Each row is followed by one of two labels, saying whether the row has a hidden trait. Each part has a new trait and two new labels.
[ 13   2  -2   5  14   3   1 -10 -24 -43   5   2 -17 -32 -11   7  35   1
 -18   3  -3 -13 -13 -22 -10] | X
[ 25   2   5   2 -17   5   2 -69  11 -13  -1   6 -19 -29 -16  -1  -8  -1
   3  -2   5  -9  -8 -21   1] | X
[ 41  -9  -1   3   3   2  -1 -72   9  25   6   3 -12  -5   7   6  30   8
  14   1   2  13   4   8  15] | T
[ -8   0  -4  12  -2  -2  11 -15  -1 -16   3  14  -5 -26 -13   5  -5  -8
   5  -1   1  10  -3 -13  18] | X
[ 22  -2  -3   1  -8   0   5 -74   9   8   1  10  -6 -20  -1  -3  -6  -4
   7  -2   6   3   2 -13  -6] | X
[  23   -5   -9    3   -2    2   12 -100    8   -8    1   11   -4  -25
   -4    1  -11  -10    7    1    4   11    3  -23   -3] | T
[  4  16   4   3 -15   3   0 -16   9  -5   3   8 -11 -20  -8  -2 -18  -4
   3  -5   2 -19  -5 -33 -11] | X
[ 37  -4   8   5 -10   0  -2 -85  18  12  -2   3 -21 -15  -7   0  23   4
   2  -1   6  -8   2  -6   3] | X
[ 12  -4   2   4   0   0   2 -57   7  17   2   2 -11 -12  -1  -1  19   3
  -1   2   4   0   1 -12  13] | X
[ 17   7   7   1  -6   5   0 -33   4   6   6   2 -13 -20  -7  -1 -13   1
   1  -1   1  -9  -8 -20 -17] | T
[  8   7  -4   6   0   2   6 -28  -6 -14   5   9 -10 -29 -14   2 -13  -5
  -4  -1  -1  -6  -9 -33  -2] | T
[-18   8   9   6  -7   0  -3  -9   2  -1   7   3  -7 -18 -15   5 -19   2
   1  -2  -2   8 -10 -21  20] | X
